Below are the code and all the weights of a small trained network. Each question names an input and a target symbol and asks about switching units off, where a switched-off unit gives its printed mean instead of its output.

import numpy as np


def w(rows, s, z=0):
    codes = np.array(rows[::2]) - 128.0
    scale = np.full(codes.shape[1], s)
    scale[-1] = z or s
    return codes * scale


def f(y):
    return y / 2 * (1 + np.tanh(0.7978845608 * (y + 0.044715 * y**3)))


def softmax(a):
    e = np.exp(a - a.max(-1, keepdims=True))
    return e / e.sum(-1, keepdims=True)


def log_softmax(a):
    a = a - a.max(-1, keepdims=True)
    return a - np.log(np.exp(a).sum(-1, keepdims=True))


def net(x, mask):
    ids = ['αβγεηθλμξπστφψ'.index(c) for c in x.split()]
    T = len(ids)
    res = E[ids] + P[:T]
    u = 0
    for l in range(2):
        q, k, v = (res @ M[l].T for M in (Q, K, V))
        z = softmax(np.where(np.tri(T) > 0, q @ k.T / 4**0.5, -1e9)) @ v
        res = res + np.where(mask[u], z, O[l][:, -1]) @ O[l][:, :-1]
        u += 1
        y = f(res @ A[l][:, :-1].T + A[l][:, -1])
        res = res + np.where(mask[u : u + 4], y, B[l][:, -1]) @ B[l][:, :-1]
        u += 4
    return log_softmax(res[-1] @ U[:, :-1].T + U[:, -1])


Q, K, V, O, A, B = {}, {}, {}, {}, {}, {}
E = w([
[24,153,155,57,168,104,68],'α',
[95,128,45,163,125,125,118],'β',
[46,61,44,197,112,200,133],'γ',
[21,209,150,138,96,243,49],'ε',
[30,111,85,166,140,122,237],'η',
[152,170,29,137,83,88,68],'θ',
[132,84,77,89,184,115,146],'λ',
[142,224,113,113,144,197,174],'μ',
[163,166,119,28,25,146,45],'ξ',
[101,118,67,132,76,119,169],'π',
[111,182,32,177,102,107,155],'σ',
[103,171,45,157,175,90,103],'τ',
[125,89,169,68,130,253,143],'φ',
[78,45,81,97,104,133,83],'ψ',
],0.014)
P = w([
[69,117,1,49,100,135,146],'0',
[56,129,44,50,102,127,153],'1',
[58,140,68,76,97,138,125],'2',
[61,146,106,100,93,140,111],'3',
[55,155,112,115,89,157,86],'4',
[66,166,131,134,89,162,60],'5',
[60,164,150,149,82,177,43],'6',
[59,176,168,149,79,169,40],'7',
[43,171,178,166,72,178,21],'8',
],0.0074)
Q[0] = w([
[235,49,216,140,206,108,145],'0.h1',
[255,123,183,155,240,46,162],'0.h1',
[225,95,208,152,163,80,176],'0.h1',
[220,66,210,143,197,103,227],'0.h1',
],0.013)
K[0] = w([
[160,12,20,126,159,86,133],'0.h1',
[196,73,41,138,189,52,147],'0.h1',
[165,46,54,187,111,29,166],'0.h1',
[153,34,53,159,138,60,202],'0.h1',
],0.011)
V[0] = w([
[40,130,121,220,243,110,171],'0.h1',
[147,234,119,73,161,114,168],'0.h1',
[99,80,195,1,157,120,110],'0.h1',
[118,118,87,128,134,5,63],'0.h1',
],0.0088)
O[0] = w([
[65,184,103,196,192,167,107,11],'0.h1',
[130,182,251,155,88,120,163,251],'0.h1',
[143,39,119,202,107,87,67,122],'0.h1',
[69,121,143,93,173,55,120,33],'0.h1',
],0.012,0.0021)
A[0] = w([
[130,202,159,92,192,36,113,46],'0.n1',
[141,100,139,83,254,126,163,253],'0.n2',
[146,97,116,199,88,95,187,152],'0.n3',
[218,179,77,169,81,99,81,183],'0.n4',
],0.0084,0.002)
B[0] = w([
[207,194,129,141,134,165,46,189],'0.n1',
[92,115,254,81,215,121,154,134],'0.n2',
[174,115,162,78,115,126,64,169],'0.n3',
[72,106,170,116,133,166,157,255],'0.n4',
],0.0088,0.0067)
Q[1] = w([
[174,80,179,134,80,155,78],'1.h1',
[114,126,90,87,94,94,206],'1.h1',
[134,168,96,132,100,253,117],'1.h1',
[33,81,126,144,143,143,77],'1.h1',
],0.0075)
K[1] = w([
[145,72,217,63,173,199,96],'1.h1',
[127,93,111,133,71,47,250],'1.h1',
[187,174,137,181,161,240,148],'1.h1',
[93,75,167,255,178,142,124],'1.h1',
],0.0064)
V[1] = w([
[179,93,151,141,187,100,97],'1.h1',
[137,148,191,189,60,135,4],'1.h1',
[234,128,151,85,177,124,232],'1.h1',
[254,104,81,100,208,177,149],'1.h1',
],0.0061)
O[1] = w([
[81,104,121,203,143,128,90,24],'1.h1',
[167,129,90,192,126,78,185,211],'1.h1',
[43,185,183,108,62,142,81,2],'1.h1',
[31,141,93,128,3,205,8,30],'1.h1',
],0.0066,0.0073)
A[1] = w([
[57,107,84,45,165,116,1,171],'1.n1',
[114,148,48,70,128,226,134,69],'1.n2',
[198,67,133,104,43,83,134,96],'1.n3',
[91,214,70,85,130,144,82,3],'1.n4',
],0.0067,0.0036)
B[1] = w([
[200,90,147,96,232,184,48,218],'1.n1',
[61,89,103,126,98,2,98,236],'1.n2',
[53,130,149,165,174,162,78,253],'1.n3',
[99,147,129,218,89,89,90,220],'1.n4',
],0.0086,0.0047)
U = w([
[105,113,128,213,104,200,76,117],'α',
[149,101,143,196,149,46,132,93],'β',
[86,131,142,129,169,141,118,84],'γ',
[132,73,20,4,35,29,203,151],'ε',
[154,89,124,100,172,163,121,93],'η',
[196,135,72,139,143,190,172,227],'θ',
[106,84,229,122,111,71,125,135],'λ',
[51,190,118,201,76,60,118,55],'μ',
[117,170,180,198,201,183,99,82],'ξ',
[167,168,230,158,120,167,182,252],'π',
[254,164,118,104,86,85,62,162],'σ',
[21,131,155,155,190,158,169,136],'τ',
[69,117,78,142,138,126,104,35],'φ',
[133,115,189,107,201,168,141,110],'ψ',
],0.0051,0.0035)

Each question gives the input, a string of symbols that net reads in full, and the target symbol t.
The units are the heads (4 rows each of Q, K, V and O) and the neurons (one row each of A and B). Each row of codes is followed by its name. A weight is (code - 128) times the scale printed after its matrix; where a second scale follows, it is the last column's (O, A, B and U).
mask holds one flag per unit, layer by layer, with each layer's heads first. A switched-off unit (its flag False) gives its mean, the last column of its rows in O or B, instead of its output. The means were averaged over made-up inputs and are rounded, as every weight is.
A unit's drop is (log p(t) with every unit on - log p(t) with that unit switched off) / (log p(t) with every unit on - log p(t) with every unit switched off).
The circuit of an input: a set's keep is (log p(t) with only the set's units on - log p(t) with every unit switched off) / (log p(t) with every unit on - log p(t) with every unit switched off). Starting from all 10 units, units are removed one at a time, each time the one whose removal leaves the highest keep (on an exact tie, the one counted first), for as long as the keep stays at least 0.8.
units of the circuit, in order: the units of the circuit, biggest drop first
most important unit: the unit with the biggest drop
top k neurons: the k neurons with the biggest drops, biggest first
top k neurons in layer l: the k neurons of layer l with the biggest drops, biggest first
drop when u is switched off: that unit's drop, to one decimal
input σ θ η θ ε τ ε θ γ, target θ: units of the circuit, in order -> [1.h1, 0.h1]
input τ θ θ π τ θ α γ, target β: units of the circuit, in order -> [0.h1, 1.h1]
input τ η λ π λ σ γ, target φ: top neuron in layer 1 -> [1.n2]
input η λ φ θ γ π σ π τ, target α: units of the circuit, in order -> [0.h1, 1.h1]
input α ξ τ, target λ: units of the circuit, in order -> [0.h1, 1.n3]
input π λ τ π ψ, target η: top 2 neurons in layer 1 -> [1.n1, 1.n4]
input σ π η θ π, target ε: top 2 neurons in layer 1 -> [1.n3, 1.n2]
input η θ λ, target ψ: units of the circuit, in order -> [0.h1, 0.n2, 1.h1, 1.n1]
input θ π γ, target φ: top 4 neurons -> [1.n2, 1.n1, 1.n4, 0.n4]
input τ τ π γ η θ μ θ, target π: units of the circuit, in order -> [0.h1, 0.n4]
input π γ π λ, target ψ: top 2 neurons in layer 0 -> [0.n2, 0.n1]
input θ ξ φ ξ θ σ, target λ: units of the circuit, in order -> [0.h1, 1.n3, 0.n3]
input φ φ σ θ σ ε ε θ σ, target θ: top 2 neurons in layer 1 -> [1.n4, 1.n3]
input θ θ ε ε θ, target θ: most important unit -> 1.h1
input η η θ θ σ, target μ: top 2 neurons in layer 1 -> [1.n4, 1.n2]
input θ π θ θ θ θ ε π, target θ: units of the circuit, in order -> [0.h1, 1.h1]
input π θ θ, target σ: top 2 neurons in layer 1 -> [1.n1, 1.n3]
input φ φ λ θ θ θ θ π θ, target α: drop when 0.h1 is switched off -> 1.0
input τ η θ σ, target μ: top 2 neurons -> [1.n4, 0.n1]
input β σ θ, target σ: drop when 0.n4 is switched off -> 0.2
input η π α π φ π π, target α: top neuron -> [1.n3]
input α θ θ π η ψ μ η, target π: drop when 1.h1 is switched off -> 0.1
input η η θ σ θ θ θ ξ, target λ: drop when 1.n3 is switched off -> 0.8
input θ θ π ξ σ σ θ η, target λ: top 2 neurons -> [1.n3, 0.n3]
input σ η θ θ σ φ σ σ, target α: top 2 neurons -> [1.n3, 0.n3]
